Each row is followed by its class.
-112	-102	-244	-123	119	-162	108	81	10	-92	72	-38	69	27	9	-14	-10	43	3	116 -> N
-250	-98	92	-116	431	1	119	-12	-64	110	-48	-231	197	-90	129	207	32	94	-483	156 -> K
-180	-146	189	113	457	-6	96	-23	-70	-8	-37	-35	-126	70	18	39	73	-27	33	79 -> W
-174	-124	102	21	288	70	-1	-49	-136	149	-255	-135	-120	74	70	159	17	-38	-117	-51 -> W
375	24	-121	-58	123	-48	279	136	206	-60	69	81	-60	-121	-134	-6	-60	-80	324	104 -> N
-94	-69	-116	-207	360	-95	230	49	-21	-25	70	36	0	-54	-26	39	10	35	-169	84 -> W
-64	-431	-26	-309	327	-26	170	-338	-48	-45	89	126	-118	-119	-212	32	24	-99	236	187 -> D
7	-232	180	184	390	-24	138	-175	211	-105	112	174	-101	127	-66	-186	129	-327	326	157 -> N
60	-69	133	-113	271	-66	69	-48	-103	-85	245	126	31	42	-112	60	56	-107	463	49 -> D
-9	-119	118	-101	345	-208	86	-154	-102	-75	80	-79	-113	75	-61	-82	89	-140	140	112 -> D
-179	-75	42	-56	459	-96	-53	-99	-42	-42	-132	79	-106	31	199	76	-133	32	13	10 -> W
140	-2	67	-94	-99	13	-266	-228	-126	57	7	67	29	-13	35	0	-13	139	-454	-11 -> D
-80	-70	-106	-181	446	-130	27	8	-88	-8	40	-43	46	7	33	79	39	-37	-5	12 -> W
-117	-41	-294	-446	287	-105	276	-115	-77	-94	188	151	397	-106	-22	157	-94	184	-117	161 -> D
-167	-157	2	-52	386	-103	107	40	-111	-67	-66	34	-30	138	158	-250	88	-201	298	12 -> W
-241	-58	48	-60	696	-56	58	214	-138	7	0	-24	46	31	65	60	52	-145	72	-123 -> W
157	-101	292	-405	295	-70	254	-107	-20	-169	146	26	-19	-20	-54	113	-38	-163	261	52 -> D
-203	-55	-202	158	320	-26	70	202	-96	43	-85	-57	21	91	2	284	-1	34	-94	13 -> W
-114	4	-71	-97	504	-80	50	37	-239	-77	136	2	177	44	-86	6	-48	53	3	-134 -> W
89	-118	68	-152	346	-60	199	-82	-47	-42	172	109	-90	46	-218	-35	-23	-169	-20	197 -> D
66	21	129	-173	446	-53	94	-210	-112	-34	133	157	-23	-5	-113	34	-45	-76	-14	8 -> D
-34	-57	34	-213	303	-48	104	-213	-27	87	238	65	-3	107	42	111	8	-83	-66	0 -> D
-97	-176	-204	118	421	-119	163	10	261	-128	174	-69	68	-37	-186	-70	291	-214	330	155 -> N
-51	-72	185	242	36	75	-35	-79	-110	109	-320	139	-236	-23	393	49	-72	-47	73	-115 -> W
131	-29	12	-211	361	-81	75	-94	-158	-130	148	103	33	-55	-39	-8	-5	-126	-88	6 -> D
-185	-200	-25	165	266	27	-15	-33	-80	58	-142	76	-115	-24	33	-20	38	5	200	-7 -> W
-159	-97	5	126	660	60	-16	-38	-112	12	-62	137	-42	116	154	36	-7	-47	-156	-141 -> W
16	-166	102	204	149	14	64	-67	-65	112	-165	-94	-55	81	-56	-17	19	-25	-201	47 -> W
-119	-168	113	-87	519	33	35	-114	-144	176	-170	142	-134	47	118	102	55	-64	2	-103 -> W
-222	-78	-230	73	225	-51	32	-3	-112	20	-71	-264	76	79	-25	-28	85	-25	53	54 -> W
-151	12	0	-171	339	5	129	-33	-136	123	-15	54	-12	-30	59	18	76	164	-220	36 -> W
-73	-94	34	159	173	-37	-74	-46	-33	94	-281	135	-99	-20	54	66	-36	-64	-19	16 -> W
-212	-37	-33	6	531	-90	282	36	-205	25	10	113	71	0	88	25	85	259	-28	-12 -> W
-110	53	-155	-117	609	-11	71	-64	-190	-142	-107	168	-99	33	90	198	5	-10	126	-30 -> W
128	-25	46	-49	270	-8	150	79	92	-167	175	-77	-23	203	-100	-42	-85	-385	11	3 -> N

Each row is followed by its class.
4	-67	-6	-11	-64	-6	-68	-170	-145	-8	-20	62	34	76	75	46	120	-45	-48	70 -> X
-7	55	78	76	-70	-91	29	-147	-177	-15	184	109	104	75	67	179	1	91	-66	125 -> E
-13	-131	17	153	79	-69	-60	84	-26	2	-66	130	180	-37	14	-23	6	-53	-50	179 -> L
6	-133	129	26	-137	-117	-147	-283	-300	59	16	102	415	72	103	-86	94	-99	-39	127 -> X
-15	-78	54	92	78	16	-21	-105	-127	84	-155	-4	3	38	35	39	68	-235	-26	24 -> L
25	-14	-14	-249	97	-113	174	-217	-42	-61	23	-235	35	56	78	-257	495	-69	-8	-157 -> G
-125	6	-46	397	-185	7	-7	-574	-141	-43	74	28	-131	22	41	-69	-291	78	-63	23 -> E
-70	-3	-17	451	328	90	195	37	124	122	116	5	-542	103	107	469	-155	458	-155	-62 -> E
19	-149	-73	98	79	-2	-184	-322	-176	46	-180	-43	-37	121	103	-81	-190	68	-19	152 -> X
-17	-127	-28	-112	-160	-20	-281	-207	-275	13	-197	-26	515	-7	-7	-258	51	-236	35	132 -> X
-21	0	38	-247	-243	-52	-199	116	-116	59	-21	73	269	-66	5	-71	-132	-141	30	97 -> X
-92	-20	-11	-140	55	-37	139	-298	38	86	-13	-368	4	31	92	-269	209	-86	84	-108 -> G
22	20	28	-13	82	18	194	-213	-33	122	-105	-209	-190	52	33	-102	174	99	-20	-171 -> G
-132	-88	-166	315	-105	43	-150	-273	-169	147	-254	-61	39	72	42	-80	-316	110	-8	49 -> X
-7	-158	26	-138	-258	-56	-208	-52	-181	72	-40	72	409	-11	10	-211	-47	-172	-14	48 -> X
-20	132	-35	147	-149	4	-7	75	-5	-2	179	60	-66	-206	-50	114	-325	100	15	22 -> E
-62	-108	-55	42	-99	9	-193	-224	-91	86	67	24	9	42	23	-41	-90	-1	-46	27 -> X
0	-21	45	93	-82	-49	53	-315	-197	8	148	-65	21	102	93	5	-9	102	-46	20 -> E
-18	5	-20	-35	113	-2	197	-208	117	32	-35	-220	-134	51	59	-117	258	39	-6	-96 -> G
26	2	4	-289	-45	-192	58	-138	78	95	27	-240	190	-100	29	-333	107	3	45	-202 -> G
-8	-88	-46	-41	-123	4	-187	78	-97	64	-10	50	115	31	53	47	-80	-34	2	83 -> X

Each row is followed by its class. Each block has new classes.
-138	-79	-46	-25	-149	-12	301	18	-121	56	570	-17	-227	264	56	206	21	-5	38	-1 -> Dul
-55	-35	19	426	-123	-67	-174	79	33	-24	201	6	-198	216	-34	3	103	-49	-212	187 -> Dul
-77	-227	104	67	-197	29	8	-19	131	3	477	24	-217	-270	-122	57	-67	22	122	-112 -> lepo
-249	-70	-5	212	-133	-87	-67	-127	-71	-22	4	26	-133	397	-188	-266	181	-181	-5	112 -> ged
-208	32	-35	65	66	-37	4	-105	28	45	588	-36	-313	-72	-23	341	21	-117	-10	94 -> lepo
3	-22	-46	-157	-247	154	139	-94	-27	-85	463	-34	-96	-129	-82	120	5	21	51	-25 -> lepo
-193	7	11	-123	88	123	164	23	-22	-4	167	-161	-329	-107	65	169	81	3	131	-150 -> lepo
-293	-121	50	283	-29	-10	29	-7	36	8	-16	-33	-113	436	173	-39	80	-17	-97	-143 -> Dul
-62	48	6	160	-489	-14	-104	90	11	99	75	-80	-24	326	51	-1	139	-79	-79	136 -> Dul
-300	7	-88	239	-39	172	51	-46	-65	-44	545	30	-219	441	-153	148	41	-25	-206	132 -> Dul
75	-74	-63	9	207	-10	88	-79	-32	-71	277	32	-282	-126	40	40	12	-34	162	82 -> lepo
-222	-177	38	-160	-337	37	165	130	-31	13	105	-218	-438	-43	-373	-217	-207	19	-73	-136 -> ged
-334	70	3	136	35	62	0	-107	-121	-34	154	-103	-4	241	-310	-146	170	3	-168	70 -> ged
42	-1	8	-223	-142	75	35	40	-10	47	328	114	-157	122	-114	199	-259	-1	-35	91 -> lepo
-188	-30	27	285	-166	-63	124	-12	1	-25	314	28	-323	562	-142	76	64	-178	-166	144 -> Dul
-220	-54	-108	-189	-153	172	121	-71	-239	-37	532	-76	-421	-128	-164	343	12	69	144	25 -> lepo
-334	7	-52	6	123	110	235	296	-13	-11	533	-45	-450	-121	-92	227	-347	169	76	-128 -> lepo

Each row is followed by its class.
-106	-13	-2	40	-14	-94	-37	-96	-76	-162	-127	-65	-68	-221	122	-33	-131	-102	287	-61 -> <88>
125	-25	75	36	-62	70	55	29	44	-29	183	-131	-8	137	-151	46	-30	-192	-334	83 -> <89>
35	196	19	-39	-1	207	-107	98	28	18	-95	8	-88	-183	-31	-33	-80	-148	145	-71 -> <89>
-36	12	-15	-4	71	-17	11	-11	5	-14	-67	82	23	-1	45	-15	7	64	110	-2 -> <90>
314	-62	158	102	-24	93	-140	153	6	159	178	-75	60	132	-203	-26	35	-79	-491	94 -> <90>
64	-27	-19	44	97	176	67	-27	16	-25	74	-93	60	65	-86	36	41	-1	-219	118 -> <89>
12	44	26	-24	-26	47	-20	74	-11	31	-45	99	-38	70	16	-93	-122	-160	139	-147 -> <88>
146	22	87	66	117	186	-86	69	-23	-32	-151	176	-109	-54	-3	-161	-240	-246	141	-124 -> <88>
102	168	12	-1	78	227	-49	137	-19	52	-199	136	-117	-54	-22	-123	-152	-194	176	-130 -> <90>
126	-55	71	1	96	77	-135	28	11	6	-12	245	-43	20	-80	-25	-84	-26	72	-148 -> <88>
-57	-140	-36	15	68	-73	120	-109	5	1	161	-135	134	77	-35	116	192	223	-211	216 -> <89>
77	-61	114	84	-7	86	167	23	27	41	198	-211	117	307	-131	-20	89	-74	-471	228 -> <89>
-86	1	-8	-12	56	55	48	33	-21	-15	-115	189	-52	50	79	-57	-97	-78	296	-141 -> <88>
-98	-3	-56	-38	-44	-166	72	-88	-41	-97	-105	23	-22	83	161	-22	-19	11	89	54 -> <93>
-72	19	-79	-38	15	38	26	-137	11	-105	-7	-63	-3	-51	34	27	156	29	74	-29 -> <89>
11	-8	3	34	67	36	-87	32	-48	91	-70	-34	27	-147	23	-57	40	100	75	-25 -> <88>
5	20	-39	-11	-54	52	-69	-63	5	-31	137	-285	90	-25	-51	4	83	0	-198	47 -> <89>
-51	8	-19	-28	30	-59	-83	-40	-33	67	-21	16	21	-169	11	34	44	159	115	-38 -> <88>
-39	12	22	-11	-25	47	37	50	-44	125	4	-103	39	14	8	-59	9	-34	87	-70 -> <88>
-152	15	-66	-30	49	12	-15	-135	11	-120	-57	-36	-52	-246	51	94	26	99	228	-39 -> <89>
-14	-69	61	26	35	11	-36	72	-21	61	39	7	-37	-47	-43	3	-48	-16	108	-69 -> <88>
113	-4	62	67	-16	26	17	115	-39	151	-12	-55	27	131	-37	-116	-50	-99	-107	-8 -> <88>
40	65	-20	-15	47	21	-33	-57	91	-130	-37	195	-43	47	-12	86	50	84	-197	126 -> <89>
180	-81	122	121	-19	-41	-66	138	-49	191	67	-145	93	15	-84	-87	26	16	-280	124 -> <88>
-60	88	2	-43	-111	2	66	-42	-18	-1	11	-127	61	69	51	-59	-26	-99	1	-84 -> <88>
-9	72	-24	-76	31	0	-158	-92	7	-129	-138	169	-64	-138	84	-70	-95	28	258	-221 -> <88>
-85	105	-103	-75	101	64	59	-129	109	-188	-161	233	-79	-24	82	52	-1	89	136	37 -> <89>
-79	65	-73	-52	41	30	14	-78	7	-38	-127	106	-47	-35	85	-33	-64	23	218	-88 -> <89>
-99	-11	-13	-62	-46	-180	-15	-46	-2	-34	29	87	-34	-69	34	109	31	96	178	-39 -> <88>

Each row is followed by its class.
-150	126	-203	-128	41	-147	41	-16	61	-7	-33	222	128	54	-71	-64	-17	-27	-77	-153 -> S
47	74	-232	-31	75	-125	-35	-237	-119	143	-85	-292	219	265	-82	150	-102	41	-115	129 -> T
-9	56	-57	-93	-17	-110	71	-63	-107	25	35	189	140	448	45	-11	-113	-5	-131	-91 -> T
-185	108	-84	-79	9	44	-58	2	173	-41	4	11	127	141	-145	250	-61	41	-72	-31 -> B
187	-33	-76	-16	34	-57	-48	-76	-19	64	-71	-422	111	75	46	181	-13	-9	85	244 -> P
-63	-48	-19	-54	75	-207	-91	-82	-45	143	-164	-257	53	-272	66	256	-76	4	55	303 -> P
-85	-10	-167	-189	83	-8	68	-110	-21	121	-63	-455	99	-184	-78	193	-24	31	-25	176 -> P
60	-57	-354	34	6	2	-55	-51	-78	135	-70	41	75	30	6	-10	-11	-58	34	310 -> V
61	53	-20	11	28	-82	17	-34	-149	40	52	-40	40	111	65	-159	10	-8	-121	-90 -> T
-197	11	-4	-47	144	-76	-58	-15	-201	-42	-73	-51	97	106	64	70	56	27	-17	-244 -> H
-129	51	-59	-74	-28	110	-42	35	62	-45	14	-160	85	4	-77	129	1	8	-55	-16 -> B
-319	141	-133	-73	96	-53	-2	-102	-242	16	-128	-263	174	-86	-42	268	-5	117	111	33 -> H
-49	5	84	-350	35	-44	-12	45	-89	-189	61	58	107	390	54	55	33	-9	131	-266 -> S
73	14	183	-19	79	-37	-7	-99	-124	27	-47	-117	104	221	48	-107	-55	20	-152	3 -> T
249	-222	-187	-163	-7	-166	-40	-105	-11	165	-127	-515	177	0	149	211	-19	-36	38	552 -> P

Each row is followed by its class. Each block has new classes.
-214	3	-34	-103	84	222	40	-59	-175	313	151	238	177	-116	-25	-253	564	-145	-273	-16 -> vafus
-242	-17	-159	-121	61	274	80	2	-241	519	77	107	135	-56	-148	-46	42	-132	-421	-61 -> vub
-171	3	-84	33	172	165	20	-51	-99	51	-13	39	67	-23	-13	-4	8	-115	-250	45 -> vub
-392	175	-32	-131	161	140	78	265	-73	538	23	66	99	285	-235	-324	488	-180	-275	75 -> vub
-68	-11	-101	-62	-21	131	-32	-59	-80	351	17	131	76	-52	-75	-63	197	-101	-297	-12 -> sonub
-122	53	-12	71	314	64	39	-114	40	-122	4	65	30	38	35	-110	187	-103	-134	76 -> vafus
-238	67	1	23	133	181	-23	184	-17	284	34	31	92	111	-76	-121	117	-86	-67	102 -> vub
-164	-32	-235	-58	100	311	42	-166	-259	463	82	162	141	-95	-141	92	-98	-134	-521	-75 -> vub
-318	25	-113	-75	59	218	1	126	-127	268	-58	42	84	53	-105	50	18	-122	-341	-6 -> vub
161	8	105	96	0	-100	-138	-59	118	19	-19	65	-69	75	-5	7	-90	13	193	183 -> sonub
-306	51	-66	-42	188	243	119	31	-64	191	-34	28	68	168	-81	-102	232	-137	-320	52 -> vub
-307	44	-141	-221	83	182	130	11	-129	439	-8	98	124	28	-242	-158	353	-98	-583	-91 -> vafus
-1	48	-81	-20	297	24	-2	-286	29	113	36	141	46	-89	-102	-131	259	-56	-250	13 -> Neb
-108	-89	-40	113	194	186	1	-214	-185	-38	114	163	63	-205	155	37	44	-124	-216	22 -> vafus
14	-60	-153	32	152	81	-45	-135	-101	436	81	94	46	-65	-191	40	-124	-37	-221	24 -> Gumo
-287	73	12	6	225	129	55	-19	-3	-19	-76	-13	55	110	-20	-37	140	-117	-174	92 -> vub
129	-80	-31	-62	-399	-1	-204	-126	-152	-54	-131	141	-30	-105	5	203	-11	-5	-177	133 -> sonub
35	-34	2	58	27	7	-71	23	36	392	28	47	59	66	-172	40	-162	-44	20	126 -> Gumo
65	-204	-206	-2	-183	258	-123	-185	-347	636	214	305	89	-324	-92	143	-211	-55	-328	-9 -> sonub
-169	10	-71	34	150	162	14	-69	-79	1	-66	-92	47	-27	16	8	99	-87	-233	30 -> vub
-100	25	-15	112	158	139	-144	-194	-44	5	-102	185	-16	3	-51	-27	307	-92	-219	238 -> labe
-229	108	39	0	182	138	32	60	71	138	-18	-4	41	149	-76	-163	303	-90	-94	105 -> vub
-31	-35	7	202	239	141	-80	-131	35	-93	20	82	40	-66	114	31	53	-89	-12	168 -> vafus
-250	6	-203	-125	163	165	20	-171	-172	127	-54	72	64	-101	-122	86	45	-75	-508	-84 -> vafus
-70	-29	-38	104	225	95	51	-51	-82	-5	90	51	61	-69	88	-22	11	-126	-23	44 -> vub
-27	-39	30	112	149	131	29	-60	-153	-37	-15	55	9	-78	108	114	-84	-48	-126	80 -> vub
-179	57	-7	65	282	79	-6	-46	47	168	-39	37	32	140	-38	-57	66	-92	-143	200 -> vub
-69	-89	14	22	-98	102	-107	-42	-77	33	52	61	-14	-32	6	11	236	-78	-131	79 -> labe

Each row is followed by its class. Each block has new classes.
38	-113	6	-482	-121	-64	184	60	-66	-78	-105	18	-270	-220	43	140	306	-35	424	-133 -> Vama
-104	-72	328	-112	-28	62	31	307	111	71	-17	60	-39	-103	141	6	235	-35	162	36 -> Vama
-24	-163	209	-311	-19	-45	247	-185	-82	-21	-146	191	-237	-261	-150	44	543	-29	239	-375 -> Dor
38	-98	74	-136	-7	-193	178	-422	-151	34	-89	136	-98	-191	-286	-68	353	4	55	-306 -> Vama
-131	-36	384	393	113	-129	86	80	88	224	-27	84	187	22	-33	-16	429	45	-69	-41 -> gis
115	-136	179	-342	-94	-191	285	33	-33	-87	-119	99	-326	-228	85	142	538	-51	379	-227 -> doro
-87	-57	67	-352	76	-99	117	-344	-88	58	-69	65	0	-79	-360	-81	297	-7	1	-276 -> posuk
63	-112	46	-410	-88	-231	81	-4	-67	31	-49	30	81	-57	-59	102	340	20	181	-24 -> Dor
25	-80	63	-269	14	-51	213	-343	-68	-35	-200	90	-230	-178	-234	-27	461	-41	56	-301 -> posuk
-61	-14	349	356	61	-196	194	121	140	63	-57	83	3	-74	50	68	651	-33	60	-146 -> gis
-270	37	-44	-462	195	11	102	-202	-66	78	-55	48	-16	-60	-455	-127	353	-27	-15	-413 -> Dor
-227	-4	182	-181	189	87	44	-17	-163	66	-46	43	36	-35	-236	-146	271	-37	-71	-270 -> Dor
-113	-105	313	-40	119	46	45	-111	56	75	-79	82	-40	-94	-188	-92	317	-41	41	-200 -> posuk
59	-10	49	86	-63	-329	278	105	42	-61	-97	69	0	-101	127	128	700	20	151	-153 -> gis
126	-100	-103	-460	-44	-243	340	-477	-224	-98	-183	91	-325	-266	-310	21	468	-35	228	-446 -> posuk
28	-150	76	-244	-66	-61	187	-120	-70	-41	-118	204	-224	-192	-40	82	446	-29	223	-183 -> Dor
